Below is a small trained network, with its code and all its weights. Each question gives an input and a class and asks what happens when units are switched off, that is, made to give their printed mean instead of their output.

import numpy as np


def w(rows, s, z=0):
    codes = np.array(rows[::2]) - 128.0
    scale = np.full(codes.shape[1], s)
    scale[-1] = z or s
    return codes * scale


def f(y):
    return np.maximum(y, 0)


def log_softmax(a):
    a = a - a.max(-1, keepdims=True)
    return a - np.log(np.exp(a).sum(-1, keepdims=True))


def net(x, mask):
    res = np.array(x, float).reshape(1, 4) / 4 @ E
    y = f(res @ A[0][:, :-1].T + A[0][:, -1])
    res = res + np.where(mask, y, B[0][:, -1]) @ B[0][:, :-1]
    return log_softmax(res[-1] @ U[:, :-1].T + U[:, -1])


A, B = {}, {}
E = w([
[37,80,123,120,49,86],'x0',
[132,126,130,126,126,127],'x1',
[113,94,254,164,199,107],'x2',
[163,40,102,196,98,187],'x3',
],0.011)
A[0] = w([
[86,82,191,144,179,120,253],'N1',
[102,69,117,217,136,195,143],'N2',
[152,56,85,136,146,114,113],'N3',
[183,166,132,128,176,137,148],'N4',
[131,111,197,159,137,92,126],'N5',
[126,96,52,92,141,122,42],'N6',
[191,183,133,139,149,184,85],'N7',
[29,113,167,110,41,98,115],'N8',
[107,187,116,150,147,64,146],'N9',
[96,215,145,116,144,132,83],'N10',
[194,203,48,55,23,141,190],'N11',
[109,103,173,145,186,86,134],'N12',
[119,70,241,95,242,125,143],'N13',
[106,176,82,118,122,130,114],'N14',
[107,199,98,105,163,42,106],'N15',
[63,124,175,153,113,130,107],'N16',
[113,115,198,163,156,117,108],'N17',
[113,109,59,72,83,110,168],'N18',
[153,92,108,227,86,198,60],'N19',
[6,109,102,139,64,48,88],'N20',
[131,171,63,130,110,150,164],'N21',
[92,211,149,31,174,47,84],'N22',
[166,121,164,115,104,194,86],'N23',
[104,41,141,121,51,107,146],'N24',
[103,228,181,74,82,43,89],'N25',
[219,228,119,175,196,129,90],'N26',
],0.011,0.0029)
B[0] = w([
[124,146,152,43,126,178,211],'N1',
[153,108,168,213,112,72,197],'N2',
[138,9,185,180,73,110,160],'N3',
[184,218,75,119,195,108,181],'N4',
[74,80,128,53,126,185,183],'N5',
[88,99,113,100,128,207,162],'N6',
[173,159,20,124,204,121,179],'N7',
[210,209,19,155,224,98,223],'N8',
[140,84,175,173,72,93,170],'N9',
[155,121,144,232,103,57,172],'N10',
[2,140,158,8,63,184,249],'N11',
[75,82,177,49,79,176,187],'N12',
[82,143,141,74,132,241,241],'N13',
[50,125,138,113,62,167,170],'N14',
[168,63,153,182,32,116,193],'N15',
[94,213,91,31,168,221,168],'N16',
[133,129,130,74,121,204,187],'N17',
[107,111,124,80,158,195,206],'N18',
[149,52,176,230,43,21,195],'N19',
[187,188,69,118,223,118,237],'N20',
[54,174,175,68,129,215,184],'N21',
[198,78,189,172,43,45,227],'N22',
[203,117,135,186,165,91,150],'N23',
[223,160,129,175,206,110,203],'N24',
[159,112,130,206,70,27,215],'N25',
[207,187,54,117,179,69,209],'N26',
],0.0072,0.014)
U = w([
[11,154,167,37,83,179,216],'0',
[129,238,11,153,246,36,130],'1',
[91,64,214,221,49,1,4],'2',
],0.009,0.0025)

Each question gives the input, the list of numbers given to net, and the class t.
The units are the neurons (one row each of A and B). Each row of codes is followed by its name. A weight is (code - 128) times the scale printed after its matrix; where a second scale follows, it is the last column's (A, B and U).
mask holds one flag per neuron, in row order. A switched-off neuron (its flag False) gives its mean, the last column of its row in B, instead of its output. The means were averaged over made-up inputs and are rounded, as every weight is.
A unit's drop is (log p(t) with every unit on - log p(t) with that unit switched off) / (log p(t) with every unit on - log p(t) with every unit switched off).
The circuit of an input: a set's keep is (log p(t) with only the set's units on - log p(t) with every unit switched off) / (log p(t) with every unit on - log p(t) with every unit switched off). Starting from the 12 units with the biggest drops (on a tie, the unit counted first), units are removed one at a time, each time the one whose removal leaves the highest keep (on an exact tie, the one counted first), for as long as the keep stays at least 0.8.
units of the circuit, in order: the units of the circuit, biggest drop first
top k neurons: the k neurons with the biggest drops, biggest first
drop of u: that unit's drop, to one decimal
input [-2,0,-8,-6], class 0: units of the circuit, in order -> [N11]
input [-4,6,3,-5], class 2: top 2 neurons -> [N22, N8]
input [-3,1,-3,0], class 0: top 3 neurons -> [N8, N20, N11]
input [5,-3,-2,-5], class 1: top 3 neurons -> [N8, N20, N19]
input [-7,7,8,4], class 0: top 3 neurons -> [N13, N12, N8]
input [7,5,-6,2], class 1: top 3 neurons -> [N8, N20, N24]
input [8,7,2,8], class 1: top 3 neurons -> [N8, N20, N24]
input [-5,4,-5,-2], class 0: top 3 neurons -> [N11, N8, N20]
input [-3,-6,3,-3], class 0: top 3 neurons -> [N8, N20, N13]
input [5,-3,4,1], class 1: top 4 neurons -> [N11, N8, N24, N20]
input [8,-4,-6,1], class 1: top 2 neurons -> [N8, N20]
input [8,2,-1,-8], class 1: top 4 neurons -> [N8, N20, N19, N16]
input [7,-2,8,0], class 0: top 2 neurons -> [N12, N13]
input [8,-1,5,-1], class 1: units of the circuit, in order -> [N8]
input [-3,-6,5,-5], class 0: top 2 neurons -> [N13, N19]
input [-5,-4,3,-8], class 2: drop of N22 -> 0.1
input [-2,4,-3,-4], class 2: drop of N26 -> 0.0
input [8,2,2,-6], class 1: drop of N8 -> 0.7
input [7,7,7,-8], class 2: drop of N4 -> 0.2
input [-3,3,-5,8], class 2: units of the circuit, in order -> [N19]
